Below is a small trained network, with its code and all its weights. Each question gives an input and a class and asks what happens when units are switched off, that is, made to give their printed mean instead of their output.

import numpy as np


def w(rows, s, z=0):
    codes = np.array(rows[::2]) - 128.0
    scale = np.full(codes.shape[1], s)
    scale[-1] = z or s
    return codes * scale


def f(y):
    return np.maximum(y, 0)


def log_softmax(a):
    a = a - a.max(-1, keepdims=True)
    return a - np.log(np.exp(a).sum(-1, keepdims=True))


def net(x, mask):
    res = np.array(x, float).reshape(1, 8) / 4 @ E
    y = f(res @ A[0][:, :-1].T + A[0][:, -1])
    res = res + np.where(mask, y, B[0][:, -1]) @ B[0][:, :-1]
    return log_softmax(res[-1] @ U[:, :-1].T + U[:, -1])


A, B = {}, {}
E = w([
[115,140,116,170,127,150],'x0',
[151,44,155,116,169,165],'x1',
[59,95,105,104,113,118],'x2',
[136,195,117,12,122,115],'x3',
[56,131,184,168,98,153],'x4',
[136,153,102,128,92,90],'x5',
[114,142,92,88,149,174],'x6',
[110,153,106,138,145,167],'x7',
],0.011)
A[0] = w([
[196,71,115,89,176,138,178],'neuron 0',
[1,102,174,97,164,177,253],'neuron 1',
[97,113,84,138,158,113,116],'neuron 2',
[131,195,103,89,120,95,210],'neuron 3',
[74,107,67,130,90,107,168],'neuron 4',
[159,107,151,84,121,69,197],'neuron 5',
[177,124,139,211,87,125,201],'neuron 6',
[57,158,55,108,85,117,169],'neuron 7',
[159,95,141,213,112,129,231],'neuron 8',
[102,142,123,213,110,106,186],'neuron 9',
[162,142,191,82,116,74,169],'neuron 10',
[156,189,89,71,134,127,130],'neuron 11',
[191,216,97,78,131,137,156],'neuron 12',
[121,138,171,76,45,44,160],'neuron 13',
[179,106,93,78,172,129,248],'neuron 14',
[110,159,99,115,143,87,187],'neuron 15',
[116,120,192,243,130,155,219],'neuron 16',
[164,140,99,86,140,144,214],'neuron 17',
[169,75,134,113,173,130,174],'neuron 18',
[44,179,60,99,112,118,188],'neuron 19',
[109,150,73,90,80,118,131],'neuron 20',
],0.0092,0.0026)
B[0] = w([
[204,65,126,141,236,134,196],'neuron 0',
[105,47,182,79,51,218,235],'neuron 1',
[134,95,104,138,106,136,148],'neuron 2',
[124,197,133,65,93,98,212],'neuron 3',
[107,75,96,118,118,99,178],'neuron 4',
[163,132,184,124,152,95,183],'neuron 5',
[106,185,114,206,178,100,203],'neuron 6',
[103,100,49,83,71,85,202],'neuron 7',
[89,150,102,213,186,137,220],'neuron 8',
[69,143,85,168,115,102,206],'neuron 9',
[149,152,205,113,133,116,187],'neuron 10',
[156,184,83,49,138,131,205],'neuron 11',
[163,253,81,57,162,173,224],'neuron 12',
[148,145,206,144,71,50,210],'neuron 13',
[190,121,117,92,191,129,199],'neuron 14',
[113,155,104,93,93,91,175],'neuron 15',
[59,162,109,212,126,157,255],'neuron 16',
[203,157,84,83,167,145,183],'neuron 17',
[171,78,143,169,185,138,183],'neuron 18',
[152,120,60,96,49,99,213],'neuron 19',
[125,137,64,101,97,66,185],'neuron 20',
],0.0069,0.0097)
U = w([
[76,65,185,103,85,254,168],'0',
[213,61,128,120,234,150,163],'1',
[170,237,95,30,139,133,56],'2',
[48,158,106,208,155,138,243],'3',
[152,132,234,118,115,51,2],'4',
[83,89,82,83,62,75,80],'5',
],0.0088,0.00061)

Each question gives the input, the list of numbers given to net, and the class t.
The units are the neurons (one row each of A and B). Each row of codes is followed by its name. A weight is (code - 128) times the scale printed after its matrix; where a second scale follows, it is the last column's (A, B and U).
mask holds one flag per neuron, in row order. A switched-off neuron (its flag False) gives its mean, the last column of its row in B, instead of its output. The means were averaged over made-up inputs and are rounded, as every weight is.
A unit's drop is (log p(t) with every unit on - log p(t) with that unit switched off) / (log p(t) with every unit on - log p(t) with every unit switched off).
The circuit of an input: a set's keep is (log p(t) with only the set's units on - log p(t) with every unit switched off) / (log p(t) with every unit on - log p(t) with every unit switched off). Starting from the 12 units with the biggest drops (on a tie, the unit counted first), units are removed one at a time, each time the one whose removal leaves the highest keep (on an exact tie, the one counted first), for as long as the keep stays at least 0.8.
units of the circuit, in order: the units of the circuit, biggest drop first
most important unit: the unit with the biggest drop
k most important neurons: the k neurons with the biggest drops, biggest first
drop when u is switched off: that unit's drop, to one decimal
input [-7,-6,5,6,5,0,2,-4], class 5: most important unit : neuron 7
input [7,0,3,6,3,0,-8,-3], class 4: units of the circuit, in order : [neuron 13; neuron 12]
input [6,-8,-7,-3,2,6,5,-2], class 3: units of the circuit, in order : [neuron 9; neuron 6]
input [-3,-8,1,8,8,-8,-7,8], class 5: units of the circuit, in order : [neuron 1; neuron 7; neuron 19]
input [-4,8,6,5,-1,-5,4,5], class 1: 2 most important neurons : [neuron 0; neuron 14]
input [4,7,-2,4,-5,7,-3,-5], class 1: 2 most important neurons : [neuron 0; neuron 18]
input [7,4,-8,-3,1,-1,7,0], class 3: 2 most important neurons : [neuron 16; neuron 8]
input [-4,-3,1,3,6,0,-5,-1], class 4: 2 most important neurons : [neuron 13; neuron 10]
input [-5,-7,3,-2,-4,0,-2,-5], class 4: 4 most important neurons : [neuron 13; neuron 5; neuron 10; neuron 12]
input [6,1,3,4,7,6,-6,-8], class 4: 2 most important neurons : [neuron 13; neuron 10]
input [2,-6,5,0,-5,-6,-8,2], class 5: 2 most important neurons : [neuron 12; neuron 16]
input [-8,-2,2,5,3,-6,-1,-7], class 4: drop when neuron 13 is switched off : 0.2
input [-6,0,5,-4,7,0,0,4], class 0: drop when neuron 1 is switched off : 1.0
input [-3,-4,7,-3,5,-8,-5,-2], class 0: most important unit : neuron 1
input [-6,8,2,6,5,-6,-7,1], class 0: drop when neuron 1 is switched off : 1.5
